Here is a tiny trained network, its code and every weight. The questions are about switching its units off for an input and a target symbol, where a switched-off unit gives its printed mean instead of its output.

import numpy as np


def w(rows, s, z=0):
    codes = np.array(rows[::2]) - 128.0
    scale = np.full(codes.shape[1], s)
    scale[-1] = z or s
    return codes * scale


def norm(h):
    return h / np.sqrt((h * h).mean(-1, keepdims=True) + 1e-5)


def f(y):
    return np.maximum(y, 0)


def softmax(a):
    e = np.exp(a - a.max(-1, keepdims=True))
    return e / e.sum(-1, keepdims=True)


def log_softmax(a):
    a = a - a.max(-1, keepdims=True)
    return a - np.log(np.exp(a).sum(-1, keepdims=True))


def net(x, mask):
    ids = ['βηλμξψω'.index(c) for c in x.split()]
    T = len(ids)
    res = E[ids] + P[:T]
    u = 0
    for l in range(2):
        r = norm(res)
        for j in range(2):
            rows = slice(3 * j, 3 * j + 3)
            q, k, v = (r @ M[l][rows].T for M in (Q, K, V))
            z = softmax(np.where(np.tri(T) > 0, q @ k.T / 3**0.5, -1e9)) @ v
            o = O[l][rows]
            res = res + np.where(mask[u + j], z, o[:, -1]) @ o[:, :-1]
        u += 2
        y = f(norm(res) @ A[l][:, :-1].T + A[l][:, -1])
        res = res + np.where(mask[u : u + 8], y, B[l][:, -1]) @ B[l][:, :-1]
        u += 8
    return log_softmax(norm(res)[-1] @ U[:, :-1].T + U[:, -1])


Q, K, V, O, A, B = {}, {}, {}, {}, {}, {}
E = w([
[161,1,55],'β',
[221,142,49],'η',
[114,164,5],'λ',
[122,165,2],'μ',
[153,27,23],'ξ',
[226,164,58],'ψ',
[90,190,47],'ω',
],0.0051)
P = w([
[83,150,255],'0',
[88,138,165],'1',
[208,203,126],'2',
[75,115,139],'3',
[198,189,107],'4',
[74,113,126],'5',
[189,184,102],'6',
[74,123,122],'7',
[188,183,101],'8',
[99,105,83],'9',
[186,182,104],'10',
[92,121,84],'11',
],0.0039)
Q[0] = w([
[167,183,138],'L0H1',
[35,104,55],'L0H1',
[2,143,131],'L0H1',
[138,140,104],'L0H2',
[81,62,164],'L0H2',
[54,214,82],'L0H2',
],0.007)
K[0] = w([
[104,253,58],'L0H1',
[185,129,229],'L0H1',
[127,18,181],'L0H1',
[121,129,152],'L0H2',
[189,143,119],'L0H2',
[112,130,158],'L0H2',
],0.0065)
V[0] = w([
[94,115,213],'L0H1',
[64,74,154],'L0H1',
[68,102,126],'L0H1',
[89,162,79],'L0H2',
[254,146,107],'L0H2',
[164,79,60],'L0H2',
],0.0064)
O[0] = w([
[4,85,58,2],'L0H1',
[81,58,98,54],'L0H1',
[160,199,100,105],'L0H1',
[128,181,240,206],'L0H2',
[3,122,172,170],'L0H2',
[171,118,170,201],'L0H2',
],0.0032,0.0043)
A[0] = w([
[254,134,74,147],'L0N1',
[146,217,133,232],'L0N2',
[236,101,141,87],'L0N3',
[95,100,76,167],'L0N4',
[106,114,187,254],'L0N5',
[152,192,75,221],'L0N6',
[108,61,158,108],'L0N7',
[153,151,153,227],'L0N8',
],0.0075,0.0016)
B[0] = w([
[115,128,185,254],'L0N1',
[129,62,149,224],'L0N2',
[131,142,134,196],'L0N3',
[254,139,110,146],'L0N4',
[120,95,117,133],'L0N5',
[155,90,163,228],'L0N6',
[150,67,172,140],'L0N7',
[68,108,102,171],'L0N8',
],0.0068,0.0077)
Q[1] = w([
[228,127,226],'L1H1',
[253,142,111],'L1H1',
[37,179,21],'L1H1',
[87,185,40],'L1H2',
[247,50,156],'L1H2',
[120,231,144],'L1H2',
],0.0057)
K[1] = w([
[69,59,76],'L1H1',
[34,146,94],'L1H1',
[228,199,140],'L1H1',
[196,159,177],'L1H2',
[175,36,66],'L1H2',
[110,254,76],'L1H2',
],0.0083)
V[1] = w([
[215,95,169],'L1H1',
[21,221,225],'L1H1',
[83,139,253],'L1H1',
[117,126,90],'L1H2',
[124,109,35],'L1H2',
[45,170,184],'L1H2',
],0.005)
O[1] = w([
[86,112,2,253],'L1H1',
[184,167,196,79],'L1H1',
[113,169,102,248],'L1H1',
[57,137,202,80],'L1H2',
[68,8,160,48],'L1H2',
[50,86,98,68],'L1H2',
],0.0045,0.0038)
A[1] = w([
[141,125,185,90],'L1N1',
[115,124,19,154],'L1N2',
[174,121,123,249],'L1N3',
[139,178,173,189],'L1N4',
[89,105,16,38],'L1N5',
[1,199,70,214],'L1N6',
[160,148,62,213],'L1N7',
[129,133,88,123],'L1N8',
],0.0083,0.0019)
B[1] = w([
[70,122,178,163],'L1N1',
[221,159,201,171],'L1N2',
[68,151,107,254],'L1N3',
[28,93,82,177],'L1N4',
[157,201,252,153],'L1N5',
[225,160,163,136],'L1N6',
[132,168,98,207],'L1N7',
[223,108,174,143],'L1N8',
],0.0046,0.0058)
U = w([
[147,2,94,134],'β',
[72,101,203,165],'η',
[136,223,54,254],'λ',
[94,170,74,88],'μ',
[150,101,64,88],'ξ',
[72,119,192,93],'ψ',
[122,172,176,17],'ω',
],0.0092,0.0032)

Each question gives the input, a string of symbols that net reads in full, and the target symbol t.
The units are the heads (3 rows each of Q, K, V and O) and the neurons (one row each of A and B). Each row of codes is followed by its name. A weight is (code - 128) times the scale printed after its matrix; where a second scale follows, it is the last column's (O, A, B and U).
mask holds one flag per unit, layer by layer, with each layer's heads first. A switched-off unit (its flag False) gives its mean, the last column of its rows in O or B, instead of its output. The means were averaged over made-up inputs and are rounded, as every weight is.
A unit's drop is (log p(t) with every unit on - log p(t) with that unit switched off) / (log p(t) with every unit on - log p(t) with every unit switched off).
k most important neurons: the k neurons with the biggest drops, biggest first
k most important neurons of layer l: the k neurons of layer l with the biggest drops, biggest first
heads that matter: for each layer, one digit per head in row order, 1 if its drop is at least 0.15 and else 0, layers parted by /
drop of u: that unit's drop, to one decimal
input β β β β λ λ ω, target β: heads that matter	10 / 11
input β η μ η β λ λ λ λ, target β: heads that matter	11 / 11
input η ξ β η λ μ β β ω, target η: heads that matter	01 / 00
input η ψ λ β η λ λ λ ξ ω λ, target η: 4 most important neurons	(L0N1 L0N6 L0N2 L0N4)
input β μ λ η η λ ψ β λ, target β: heads that matter	10 / 11
input ψ β ξ λ β ω β β λ ψ η ξ, target λ: heads that matter	00 / 00
input η ω λ β μ, target η: heads that matter	00 / 10
input β ξ λ λ ω ξ λ β β β ψ, target β: 2 most important neurons of layer 1	(L1N5 L1N2)
input λ β λ η β λ μ β ξ, target λ: heads that matter	01 / 00
input β β λ μ ψ, target β: 2 most important neurons of layer 0	(L0N1 L0N2)
input η β ξ, target η: 2 most important neurons	(L0N1 L0N6)
input η λ ω λ λ η ω, target η: heads that matter	11 / 10
input β β μ η ω, target β: 3 most important neurons of layer 0	(L0N2 L0N6 L0N1)
input λ λ β β β, target λ: heads that matter	01 / 00
input β λ ξ β ω ψ η λ μ, target β: 3 most important neurons	(L0N1 L0N6 L0N2)
input β ω ξ η η, target β: 2 most important neurons	(L0N1 L0N4)
input λ β λ η, target η: 2 most important neurons	(L0N1 L1N7)
input β β ω λ β λ λ η ξ λ μ, target β: most important neuron	(L0N1)
input η ξ μ, target η: 2 most important neurons	(L0N6 L0N1)
input η η ξ, target η: 2 most important neurons of layer 0	(L0N1 L0N5)
input β β μ λ η μ η, target β: drop of L0H2	0.2
input η β η ψ λ ω λ λ λ β β, target η: drop of L0N1	2.1
